Below is a small trained network, with its code and all its weights. Each question gives an input and a target symbol and asks what happens when units are switched off, that is, made to give their printed mean instead of their output.

import numpy as np


def w(rows, s, z=0):
    codes = np.array(rows[::2]) - 128.0
    scale = np.full(codes.shape[1], s)
    scale[-1] = z or s
    return codes * scale


def f(y):
    return y / 2 * (1 + np.tanh(0.7978845608 * (y + 0.044715 * y**3)))


def softmax(a):
    e = np.exp(a - a.max(-1, keepdims=True))
    return e / e.sum(-1, keepdims=True)


def log_softmax(a):
    a = a - a.max(-1, keepdims=True)
    return a - np.log(np.exp(a).sum(-1, keepdims=True))


def net(x, mask):
    ids = ['ΣΩαβδλξτ'.index(c) for c in x.split()]
    T = len(ids)
    res = E[ids] + P[:T]
    r = res
    for j in range(3):
        rows = slice(3 * j, 3 * j + 3)
        q, k, v = (r @ M[0][rows].T for M in (Q, K, V))
        z = softmax(np.where(np.tri(T) > 0, q @ k.T / 3**0.5, -1e9)) @ v
        o = O[0][rows]
        res = res + np.where(mask[j], z, o[:, -1]) @ o[:, :-1]
    y = f(res @ A[0][:, :-1].T + A[0][:, -1])
    res = res + np.where(mask[3:7], y, B[0][:, -1]) @ B[0][:, :-1]
    return log_softmax(res[-1] @ U[:, :-1].T + U[:, -1])


Q, K, V, O, A, B = {}, {}, {}, {}, {}, {}
E = w([
[119,199,253,67,115,151,193,145,125],'Σ',
[185,114,219,182,193,211,133,128,80],'Ω',
[115,254,31,174,164,222,94,150,89],'α',
[179,128,204,182,62,169,163,197,101],'β',
[114,54,122,252,108,154,209,31,120],'δ',
[111,125,224,227,126,148,118,236,144],'λ',
[139,64,194,170,155,184,211,216,81],'ξ',
[202,161,236,202,118,165,215,209,96],'τ',
],0.012)
P = w([
[193,117,82,199,212,73,195,146,255],'0',
[198,110,99,112,93,141,145,140,157],'1',
[126,102,131,116,72,180,137,159,129],'2',
[102,118,142,130,88,155,118,156,96],'3',
[70,139,133,149,113,111,99,150,64],'4',
[57,169,120,168,112,69,92,128,33],'5',
[58,187,98,180,132,33,74,122,4],'6',
],0.0084)
Q[0] = w([
[158,142,138,181,99,133,179,182,109],'head 1',
[156,124,123,104,144,109,6,154,150],'head 1',
[137,95,101,97,124,129,108,168,161],'head 1',
[131,153,108,150,112,192,132,102,72],'head 2',
[104,196,132,112,169,116,123,156,108],'head 2',
[69,38,90,87,140,50,100,2,118],'head 2',
[110,92,109,97,62,108,120,208,138],'head 3',
[107,70,194,99,60,93,15,172,142],'head 3',
[127,211,136,222,190,249,140,183,26],'head 3',
],0.009)
K[0] = w([
[125,137,135,130,105,154,130,136,85],'head 1',
[134,140,103,131,161,143,94,157,174],'head 1',
[119,108,142,135,128,118,104,152,120],'head 1',
[158,112,181,113,112,132,110,141,122],'head 2',
[122,109,140,127,135,66,98,127,45],'head 2',
[141,82,91,159,142,152,155,47,169],'head 2',
[171,59,176,126,148,135,140,148,116],'head 3',
[159,179,61,102,160,208,193,119,179],'head 3',
[107,125,156,130,109,127,125,115,6],'head 3',
],0.013)
V[0] = w([
[122,158,49,156,52,148,167,73,2],'head 1',
[51,249,89,130,160,183,87,149,74],'head 1',
[32,158,212,112,152,151,242,98,122],'head 1',
[55,222,193,113,64,70,123,187,57],'head 2',
[132,171,101,108,165,124,129,156,152],'head 2',
[81,66,135,201,70,122,128,11,46],'head 2',
[101,169,228,238,173,106,171,44,179],'head 3',
[222,31,198,87,179,164,143,112,76],'head 3',
[55,106,122,88,221,110,225,235,43],'head 3',
],0.0074)
O[0] = w([
[88,27,164,123,155,25,206,114,120,175],'head 1',
[124,77,237,168,169,40,15,185,167,254],'head 1',
[89,101,99,58,146,8,15,171,76,132],'head 1',
[145,132,146,92,74,241,191,46,211,205],'head 2',
[131,135,46,75,185,187,165,88,122,131],'head 2',
[110,99,110,104,78,253,26,176,99,53],'head 2',
[95,34,203,118,163,236,156,66,182,186],'head 3',
[226,119,107,157,144,122,75,36,161,112],'head 3',
[212,2,55,67,157,170,119,243,218,207],'head 3',
],0.0069,0.0052)
A[0] = w([
[141,100,80,29,149,50,64,95,150,4],'neuron 1',
[137,235,5,77,152,177,127,91,84,58],'neuron 2',
[128,65,190,114,112,145,100,151,100,103],'neuron 3',
[91,189,11,144,162,164,118,101,138,93],'neuron 4',
],0.013,0.014)
B[0] = w([
[98,85,142,128,182,4,149,192,147,125],'neuron 1',
[96,119,171,127,246,147,188,192,147,137],'neuron 2',
[151,166,100,128,111,131,137,121,122,254],'neuron 3',
[171,130,147,130,60,68,147,111,105,174],'neuron 4',
],0.017,0.0053)
U = w([
[170,135,146,144,129,116,86,86,102,24],'Σ',
[101,147,121,172,110,176,104,153,145,44],'Ω',
[113,100,119,144,104,111,142,93,118,50],'α',
[157,120,78,124,102,114,127,139,121,2],'β',
[137,174,107,138,126,106,142,159,69,60],'δ',
[162,248,37,155,49,145,116,101,92,202],'λ',
[171,79,171,140,98,85,178,101,153,252],'ξ',
[128,138,126,84,103,101,128,92,153,166],'τ',
],0.012,0.0032)

Each question gives the input, a string of symbols that net reads in full, and the target symbol t.
The units are the heads (3 rows each of Q, K, V and O) and the neurons (one row each of A and B). Each row of codes is followed by its name. A weight is (code - 128) times the scale printed after its matrix; where a second scale follows, it is the last column's (O, A, B and U).
mask holds one flag per unit, heads first, then neurons. A switched-off unit (its flag False) gives its mean, the last column of its rows in O or B, instead of its output. The means were averaged over made-up inputs and are rounded, as every weight is.
A unit's drop is (log p(t) with every unit on - log p(t) with that unit switched off) / (log p(t) with every unit on - log p(t) with every unit switched off).
The circuit of an input: a set's keep is (log p(t) with only the set's units on - log p(t) with every unit switched off) / (log p(t) with every unit on - log p(t) with every unit switched off). Starting from all 7 units, units are removed one at a time, each time the one whose removal leaves the highest keep (on an exact tie, the one counted first), for as long as the keep stays at least 0.8.
circuit, biggest first: the units of the circuit, biggest drop first
k most important neurons: the k neurons with the biggest drops, biggest first
which heads matter: for each layer, one digit per head in row order, 1 if its drop is at least 0.15 and else 0, layers parted by /
drop of u: that unit's drop, to one decimal
input λ λ λ, target Ω: circuit, biggest first -> [head 1; neuron 4]
input λ δ τ α, target ξ: which heads matter -> 100
input Σ α Ω, target Σ: circuit, biggest first -> [head 3; head 1]
input Ω α α λ λ α α, target Ω: circuit, biggest first -> [head 1; head 2; neuron 4]
input α λ Ω λ α λ α, target Ω: circuit, biggest first -> [head 1; head 3; head 2]
input Ω Σ β α α α α, target δ: which heads matter -> 001
input ξ Ω δ δ δ α, target δ: circuit, biggest first -> [neuron 2]
input λ λ λ ξ, target β: which heads matter -> 101
input Ω δ δ, target α: which heads matter -> 111
input δ α λ α Σ δ, target λ: which heads matter -> 010
input Ω Ω β Ω, target λ: circuit, biggest first -> [head 2; neuron 3]
input ξ λ Ω, target Σ: which heads matter -> 001
input α α ξ, target β: circuit, biggest first -> [head 3; head 1; neuron 3]
input α Σ α δ, target α: circuit, biggest first -> [head 1; head 2; head 3]
input α α Ω α α β, target λ: most important neuron -> [neuron 3]
input δ λ α δ, target λ: drop of neuron 3 -> 0.7
input α Ω α β β, target λ: drop of neuron 3 -> 0.6
input λ λ α, target ξ: drop of neuron 4 -> 0.7
